[142 144 172  84 161 127 118 124 103  97 103  99 145 148 144 104 153 173
  84  93 159 151 111 103  93 156  87 114  91 144 166 133 137 103] : K_616
[142 126 113  84 161 127 118 124 172  97 148  88 170 166 144  85 153 173
  84  93 159 151 111 103  93 156  87 114  91 108 166 133 137  88] : K_864
[142 126 172  84 161 127 118 124 172  97 148  99 170 152 144  85 153 114
 118  93 159 151 111 103  93 156  87 114  91 108 166 133 151  88] : K_257
find: [142 126 113  84 161 127 118 124 172  97 148  88 170 166 144  85 153 173
  84  93 159 151 111 103  93 156  87 114  91 108 166 133 137  88] -> K_864
row of K_257 -> [142 126 172  84 161 127 118 124 172  97 148  99 170 152 144  85 153 114
 118  93 159 151 111 103  93 156  87 114  91 108 166 133 151  88]
row of K_864 -> [142 126 113  84 161 127 118 124 172  97 148  88 170 166 144  85 153 173
  84  93 159 151 111 103  93 156  87 114  91 108 166 133 137  88]
find: [142 126 172  84 161 127 118 124 172  97 148  99 170 152 144  85 153 114
 118  93 159 151 111 103  93 156  87 114  91 108 166 133 151  88] -> K_257
all K_864: [88] -> 11 33
all K_616: [144] -> 1 14 29

[128 128 129 127 128 128 126 129 128 128 129 128 129 129 128 127 129 127
 127 127 129 127 127 128 127 128 128 129 129 128 128 128 128 128 128 128
 127 127 127 129 129 128 128 128 127 127]  K_590
[128 128 128 128 128 128 128 128 128 128 128 128 129 128 128 128 128 129
 128 128 128 128 129 128 128 128 127 129 129 128 127 128 128 128 129 128
 128 128 130 128 128 127 128 128 129 129]  K_920
[128 128 129 129 128 127 126 127 128 128 128 128 129 129 128 129 128 128
 128 128 127 128 127 128 129 128 128 128 128 128 128 128 128 128 128 128
 128 128 129 128 128 128 128 128 128 129]  K_628
[128 129 128 118 128 129 128 127 132 128 129 128 128 127 128 127 128 129
 128 128 128 128 128 129 128 128 127 128 127 134 129 128 128 128 129 128
 128 128 127 128 128 128 128 128 128 128]  K_321
[116 123 123 141 128 118 165 119 129 121 122 128 129 127 128 118 120 124
 134 146 131 121 154 126 140 126 144 129 110 136 116 128 129 126 133 132
 139 121 140 113 125 129 129 133 144 124]  K_364
[128 129 128 118 128 129 128 127 132 128 129 128 128 127 128 127 128 129
 128 128 128 128 128 129 128 128 127 128 127 134 129 128 128 128 129 128
 128 128 127 128 130 128 128 128 129 128]  K_587
[129 124 115 121 127 142 164 124 130 124 141 121 128 127 121 138 122 129
 129 114 137 109 109 138 114 119 122 128 156 122 133 124 137 131 135 126
 120 138 139 145 121 121 121 124 117 123]  K_626
[128 129 128 128 128 129 128 127 128 128 129 128 128 127 128 127 128 129
 128 128 128 128 128 129 128 128 127 128 127 128 129 128 128 128 129 128
 128 128 127 128 128 128 128 128 128 128]  K_830
size: [129 124 115 121 127 142 164 124 130 124 141] -> 11
size: [128 128 129 127 128 128 126 129 128 128 129 128 129 129 128 127 129 127
 127 127 129 127 127 128 127 128 128 129 129] -> 29
size: [128 128 128] -> 3

[133 132 131 136 133 125 137 125 133 129 125 128 122 120 132 132 128] = K_205
[126 131 125 136 126 149 133 134 130 135 130 125 128 129 123 133 127] = K_132
[144 125 127 122 139 142 149 137 138 125 139 135 145 133 127 117 127] = K_254
[126 125 131 123 127 140 110 138 120 136 137 131 136 126 131 128 132] = K_32
[121 124 122 122 123  88 125 110 124 112 115 126 120 124 122 116 124] = K_586
[126 130 129 132 127 132 128 128 129 131 127 127 125 128 126 133 129] = K_754
[119 116 117 112 119 131 110 131 117 124 131 126 137 118 120 116 125] = K_399
[121 129 126 130 123 120 124 122 125 126 122 123 120 125 121 128 126] = K_730
[134 124 137 117 132 116 114 131 123 127 136 139 139 127 142 128 136] = K_173
[114 121 115 122 115 145 113 135 119 130 132 123 135 120 115 125 125] = K_971
[131 126 124 127 130 139 127 134 129 132 133 130 133 129 132 130 128] = K_25
[125 125 124 123 125 130 127 129 126 126 130 127 132 126 125 122 126] = K_124
find: [133 132 131 136 133 125 137 125 133 129 125 128 122 120 132 132 128] -> K_205
row of K_25 -> [131 126 124 127 130 139 127 134 129 132 133 130 133 129 132 130 128]
row of K_254 -> [144 125 127 122 139 142 149 137 138 125 139 135 145 133 127 117 127]

[125 142 127 131 131 129 126 133 129 117 134 112 125 121]  K_749
[174 113 132 118 138 120 140 137 123 133 123 136 136 137]  K_130
[144 129 131 118 118 130 129 124 129 118 126 118 123 124]  K_141
[117 135 130 136 122 129 146 118 128 141 132 142 123 137]  K_229
[174 132 132 126 138 120 140 117 123 133 123 136 130 129]  K_224
[126 116 128 130 124 132 142 130 133 126 122 133 128 140]  K_857
all K_141: [124] -> 7 13
find: [125 142 127 131 131 129 126 133 129 117 134 112 125 121] -> K_749
row of K_224 -> [174 132 132 126 138 120 140 117 123 133 123 136 130 129]
all K_224: [138] -> 4
row of K_141 -> [144 129 131 118 118 130 129 124 129 118 126 118 123 124]

[ 90 152 130 127  90 129] -> K_11
[130 130 118 126 136 125] -> K_107
[126 131 131 126 159 131] -> K_230
[122 124 122 122 109 130] -> K_492
[130 129 125 132 125 126] -> K_726
again K_11:  -> [90]
size: [130 129] -> 2
both K_492 K_11:  -> [130]
all K_230: [131] -> 1 2 5
again K_492:  -> [122]
size: [ 90 152 130] -> 3

[139 119 139 162 133 132 118 120 140 116 126 132] -> K_34
[133 135 127 125 131 123 127 133 119 134 129 132] -> K_892
[128 128 127 133 128 120 124 144 125 123 129 138] -> K_449
[133 126 138 126 121 128 132 119 145 127 137 135] -> K_709
[133 146 140 120 135 123 129 131 117 137 125 123] -> K_833
[131 130 128 126 122 124 126 130 125 135 132 136] -> K_411
[133 146 140 120 135 133 129 131 117 137 125 123] -> K_379
[134 131 123 115 129 118 122 107 138 123 124 136] -> K_444
[123 104 122 119 121 133 140 123 118 135 132 132] -> K_276
[111 132 132 134 135 140 125 118 125 136 122 122] -> K_26
[119 120 126 118 133 144 128 132 126 130 120 132] -> K_525
[133 146 140 120 135 133 134 131 117 137 132 123] -> K_996
again K_444:  -> [123]
find: [133 135 127 125 131 123 127 133 119 134 129 132] -> K_892
size: [134 131 123 115] -> 4
find: [123 104 122 119 121 133 140 123 118 135 132 132] -> K_276
size: [128 128 127 133 128 120 124 144 125 123 129 138] -> 12
row of K_996 -> [133 146 140 120 135 133 134 131 117 137 132 123]

[118 122 132 156 129 131 106 124 122 117 130 120 106 132 120 143 116 120
 132 113 121  98  84 121 142 123 123 112 124 119 117 130 126 137 122 127
 111 122 133 115 129 123 121 133  94 110] = K_547
[134 130 132 133 125 130 121 137 125 135 132 125 144 127 130 128 132 129
 119 117 126 144 123 125 126 121 123 135 119 123 129 130 134 132 128 124
 124 126 127 132 135 119 121 123 138 138] = K_491
[110 132 132 126 128  95 108 119 125 116 100 131 116 124 128 121 132 112
 129 146 125 103 145 121 141 135 126 127 127 140 121 124 112 128 118 134
 138 124 131 120 128 123 137 125 122 111] = K_452
[137 114 153 148 127 115 169 138 128 138 121 145 101 153 146 123 134 105
 122 116 136 147 111 126 143 136 127 136  86 126 129 144 123 127 113 128
 118 134 153 109 151 137 147 149 112 122] = K_317
[137 114 153 148 127 115 169 138 128 138 121 145 101 153 146 123 134 105
 136 116 136 147 111 126 143 136 127 119  86 126 129 144 123 128 113 128
 118 113 153 122 151 137 147 149 112 124] = K_941
[115 117 122 144 126 123  94 122 124 118 134 123 137 114 122 145 117 129
 134 138 120 117 152 122 136 125 135 139 112 133 112 127 125 130 116 136
 136 132 120 118 130 123 122 128 140 127] = K_968
[136 128 121 121 129 142 121 141 131 123 125 119 130 153 128 132 118 120
 130 140 119 131 141 130 121 127 146 132 126 119 125 145 131 126 129 123
 132 120 149 125 145 121 120 135 142 119] = K_249
find: [118 122 132 156 129 131 106 124 122 117 130 120 106 132 120 143 116 120
 132 113 121  98  84 121 142 123 123 112 124 119 117 130 126 137 122 127
 111 122 133 115 129 123 121 133  94 110] -> K_547
row of K_249 -> [136 128 121 121 129 142 121 141 131 123 125 119 130 153 128 132 118 120
 130 140 119 131 141 130 121 127 146 132 126 119 125 145 131 126 129 123
 132 120 149 125 145 121 120 135 142 119]
find: [137 114 153 148 127 115 169 138 128 138 121 145 101 153 146 123 134 105
 122 116 136 147 111 126 143 136 127 136  86 126 129 144 123 127 113 128
 118 134 153 109 151 137 147 149 112 122] -> K_317
all K_452: [126] -> 3 26
size: [136 128 121 121 129 142 121 141 131 123 125 119 130 153 128 132 118 120
 130 140 119 131 141 130 121 127 146 132 126 119 125 145 131 126 129 123
 132 120 149 125 145 121 120] -> 43
all K_491: [123] -> 22 26 29 43
row of K_968 -> [115 117 122 144 126 123  94 122 124 118 134 123 137 114 122 145 117 129
 134 138 120 117 152 122 136 125 135 139 112 133 112 127 125 130 116 136
 136 132 120 118 130 123 122 128 140 127]

[129 129 134  97 133 125 117] : K_451
[128 126 130 120 149 120 111] : K_677
[129 126 134  97 121 118  82] : K_693
[128 127 129 134 132 132 116] : K_540
all K_677: [120] -> 3 5
both K_677 K_540:  -> [128]
row of K_693 -> [129 126 134  97 121 118  82]
row of K_677 -> [128 126 130 120 149 120 111]
both K_677 K_693:  -> [126]
again K_540:  -> [132]
both K_540 K_677:  -> [128]

[107 129 116 142 105 142 142 117 130  97 129 101 142 123 116 119 142 115] -> K_927
[150 149 127  88 115  98 150 145 105  97 100 144 134 137  91 131 142 149] -> K_42
[150 149 127  88 150 126 150 145 105  97 100 144 134 137  91 131 138 149] -> K_928
find: [107 129 116 142 105 142 142 117 130  97 129 101 142 123 116 119 142 115] -> K_927
find: [150 149 127  88 150 126 150 145 105  97 100 144 134 137  91 131 138 149] -> K_928
row of K_927 -> [107 129 116 142 105 142 142 117 130  97 129 101 142 123 116 119 142 115]

[124 122 122 113 118 122 142 101 122 145 123]  K_658
[134 152 123 148 110 127 152 102 126 152 126]  K_330
[136 147 128 147 123 127 154 115 126 127 128]  K_387
[102 127 127 125 125 127 125 143 113 143 123]  K_699
[102 115 113 109 125 127 146  92 113 143 123]  K_240
both K_387 K_658:  -> [123]
again K_658:  -> [122]
all K_330: [152] -> 1 6 9
again K_240:  -> [113]
both K_330 K_658:  -> [123]
find: [134 152 123 148 110 127 152 102 126 152 126] -> K_330
all K_699: [125] -> 3 4 6

[ 89 131 145 128 145] : K_102
[129 128 140 113 144] : K_104
[144 129 147 105 149] : K_544
again K_102:  -> [145]
find: [ 89 131 145 128 145] -> K_102
both K_104 K_102:  -> [128]
find: [129 128 140 113 144] -> K_104

[ 95 111 139 139 142 146 171 117  99 113 123 112 138 141 120 128 136 110
 128 147 147 141 135 122 103 145 109 141 130 105] : K_710
[ 99 111 139 139 154 146 171 117  99 102 123 112 138 110 120 128 112 110
 128 113  99 141 135 124 103 145 109  99 130 105] : K_248
[140 111 139 139 125 146 171 117 123 125 123 112 138 125 120 128 136 110
 128 147 123 141 135 122 103 145 109 141 130 140] : K_951
size: [140 111 139 139 125 146 171 117 123 125 123 112 138 125 120 128] -> 16
all K_951: [125] -> 4 9 13
find: [ 95 111 139 139 142 146 171 117  99 113 123 112 138 141 120 128 136 110
 128 147 147 141 135 122 103 145 109 141 130 105] -> K_710
find: [140 111 139 139 125 146 171 117 123 125 123 112 138 125 120 128 136 110
 128 147 123 141 135 122 103 145 109 141 130 140] -> K_951
row of K_710 -> [ 95 111 139 139 142 146 171 117  99 113 123 112 138 141 120 128 136 110
 128 147 147 141 135 122 103 145 109 141 130 105]
all K_248: [99] -> 0 8 20 27
all K_951: [141] -> 21 27

[131 140 127 122 139 125 127 128 122 129] : K_394
[132 108 130 110 121 129  91 137 137 139] : K_531
[136 157 126 141 144 139 160 117 126 132] : K_595
[143 150 126 142 133 154 155 113 135 141] : K_368
[138 121 125 107 123 138  96 133 129 139] : K_298
[138 139 126 116 117 146 110 130 137 142] : K_103
[133 150 129 138 141 135 151 122 128 132] : K_583
[139 111 138 127 127 139  98 139 139 133] : K_209
[144 137 124 133 124 156 137 116 139 145] : K_474
again K_531:  -> [137]
both K_103 K_394:  -> [139]
again K_298:  -> [138]
row of K_368 -> [143 150 126 142 133 154 155 113 135 141]

[120 115 123  94 174 134 116 136 123 110 123 138] = K_118
[133 130 102 131 120 136 120 139 120 128 125 120] = K_208
[112 108 174 128 141 120 158 104 168  94 126 151] = K_885
[126 153 123 129 101 149 145 125 114 166 133 133] = K_343
[126 112 152 115 141 129 117 131 140 104 123 127] = K_489
[135 144 108 143 112 120 112 132 117 127 124 119] = K_854
[123 117 146 142 117 119 137 126 145 126 132 126] = K_281
[134 148 122 136  99 134 135 124 102 154 140 121] = K_331
[121 112 172 130 161 113 154 117 159 123 129 128] = K_800
[125 150  82 151 101 133 130 134 124 157 126 132] = K_922
[122 130 117 131 127 137 137  93 134 143 122 131] = K_750
[130 119 131 153 133 118 159 120 156 142 137 112] = K_70
both K_281 K_885:  -> [126]
again K_118:  -> [123]

